Below are the code and all the weights of a small trained network. Each question names an input and a class and asks about switching units off, where a switched-off unit gives its printed mean instead of its output.

import numpy as np


def w(rows, s, z=0):
    codes = np.array(rows[::2]) - 128.0
    scale = np.full(codes.shape[1], s)
    scale[-1] = z or s
    return codes * scale


def norm(h):
    return h / np.sqrt((h * h).mean(-1, keepdims=True) + 1e-5)


def f(y):
    return y / 2 * (1 + np.tanh(0.7978845608 * (y + 0.044715 * y**3)))


def log_softmax(a):
    a = a - a.max(-1, keepdims=True)
    return a - np.log(np.exp(a).sum(-1, keepdims=True))


def net(x, mask):
    res = np.array(x, float).reshape(1, 8) / 4 @ E
    u = 0
    for l in range(2):
        y = f(norm(res) @ A[l][:, :-1].T + A[l][:, -1])
        res = res + np.where(mask[u : u + 11], y, B[l][:, -1]) @ B[l][:, :-1]
        u += 11
    return log_softmax(norm(res)[-1] @ U[:, :-1].T + U[:, -1])


A, B = {}, {}
E = w([
[208,162,106],'x0',
[7,161,50],'x1',
[164,203,205],'x2',
[183,114,116],'x3',
[127,130,192],'x4',
[145,255,134],'x5',
[86,131,167],'x6',
[178,154,45],'x7',
],0.009)
A[0] = w([
[197,129,156,152],'L0N0',
[252,36,86,111],'L0N1',
[199,72,110,94],'L0N2',
[182,205,8,170],'L0N3',
[75,143,110,163],'L0N4',
[65,93,84,217],'L0N5',
[123,102,108,86],'L0N6',
[171,93,88,133],'L0N7',
[36,157,170,5],'L0N8',
[32,31,107,234],'L0N9',
[126,155,218,209],'L0N10',
],0.02,0.0029)
B[0] = w([
[171,129,184,173],'L0N0',
[254,103,95,221],'L0N1',
[197,103,129,175],'L0N2',
[68,199,22,223],'L0N3',
[124,82,77,165],'L0N4',
[143,60,109,202],'L0N5',
[143,100,106,138],'L0N6',
[185,139,99,163],'L0N7',
[90,132,37,175],'L0N8',
[77,28,119,250],'L0N9',
[87,213,164,191],'L0N10',
],0.043,0.013)
A[1] = w([
[41,87,192,110],'L1N0',
[142,125,129,29],'L1N1',
[121,140,182,81],'L1N2',
[146,126,130,23],'L1N3',
[122,136,172,107],'L1N4',
[34,85,198,140],'L1N5',
[139,125,123,13],'L1N6',
[129,122,125,44],'L1N7',
[144,124,141,51],'L1N8',
[132,126,118,11],'L1N9',
[168,4,192,4],'L1N10',
],0.015,0.0037)
B[1] = w([
[25,135,137,202],'L1N0',
[151,128,89,99],'L1N1',
[143,68,136,121],'L1N2',
[145,126,70,99],'L1N3',
[144,81,135,117],'L1N4',
[21,134,140,223],'L1N5',
[147,146,52,96],'L1N6',
[148,136,116,101],'L1N7',
[139,113,112,102],'L1N8',
[137,138,54,97],'L1N9',
[184,3,223,253],'L1N10',
],0.024,0.0039)
U = w([
[88,38,75,164],'0',
[95,218,31,226],'1',
[103,145,131,82],'2',
[255,133,116,112],'3',
[117,76,132,1],'4',
[98,189,210,143],'5',
],0.016,0.0087)

Each question gives the input, the list of numbers given to net, and the class t.
The units are the neurons (one row each of A and B). Each row of codes is followed by its name. A weight is (code - 128) times the scale printed after its matrix; where a second scale follows, it is the last column's (A, B and U).
mask holds one flag per neuron, layer by layer. A switched-off neuron (its flag False) gives its mean, the last column of its row in B, instead of its output. The means were averaged over made-up inputs and are rounded, as every weight is.
A unit's drop is (log p(t) with every unit on - log p(t) with that unit switched off) / (log p(t) with every unit on - log p(t) with every unit switched off).
The circuit of an input: a set's keep is (log p(t) with only the set's units on - log p(t) with every unit switched off) / (log p(t) with every unit on - log p(t) with every unit switched off). Starting from the 12 units with the biggest drops (on a tie, the unit counted first), units are removed one at a time, each time the one whose removal leaves the highest keep (on an exact tie, the one counted first), for as long as the keep stays at least 0.8.
units of the circuit, in order: the units of the circuit, biggest drop first
most important unit: the unit with the biggest drop
k most important neurons: the k neurons with the biggest drops, biggest first
drop of u: that unit's drop, to one decimal
input [4,-5,-4,0,1,-7,3,-5], class 3: most important unit -> L0N1
input [0,4,7,-8,5,6,-8,-6], class 5: units of the circuit, in order -> (L0N10; L0N3)
input [0,-8,6,0,-5,7,-4,5], class 1: 3 most important neurons -> (L0N3; L1N10; L0N5)
input [-8,0,5,1,-1,1,1,-4], class 1: 2 most important neurons -> (L0N8; L0N10)
input [8,1,-4,-1,-6,-2,-5,2], class 3: 2 most important neurons -> (L0N1; L0N2)
input [4,3,-2,-1,-2,-3,-1,4], class 1: 2 most important neurons -> (L0N3; L1N10)
input [6,6,7,6,0,2,5,-6], class 1: 2 most important neurons -> (L0N8; L0N9)
input [5,4,1,5,4,7,0,-8], class 1: 3 most important neurons -> (L0N8; L0N9; L1N10)
input [-8,0,8,2,2,-3,6,-8], class 1: 2 most important neurons -> (L0N8; L0N10)
input [-2,-4,0,-2,-1,4,0,7], class 1: drop of L0N3 -> 1.0
input [-5,-1,0,6,0,6,-4,6], class 1: drop of L0N3 -> 0.6
input [-8,-8,-6,-3,1,-3,-3,2], class 3: drop of L0N1 -> 0.3
input [-3,-3,0,3,-2,-1,-8,-8], class 3: drop of L0N1 -> 0.1
input [-1,-5,-6,3,0,-8,3,1], class 3: units of the circuit, in order -> (L0N1)
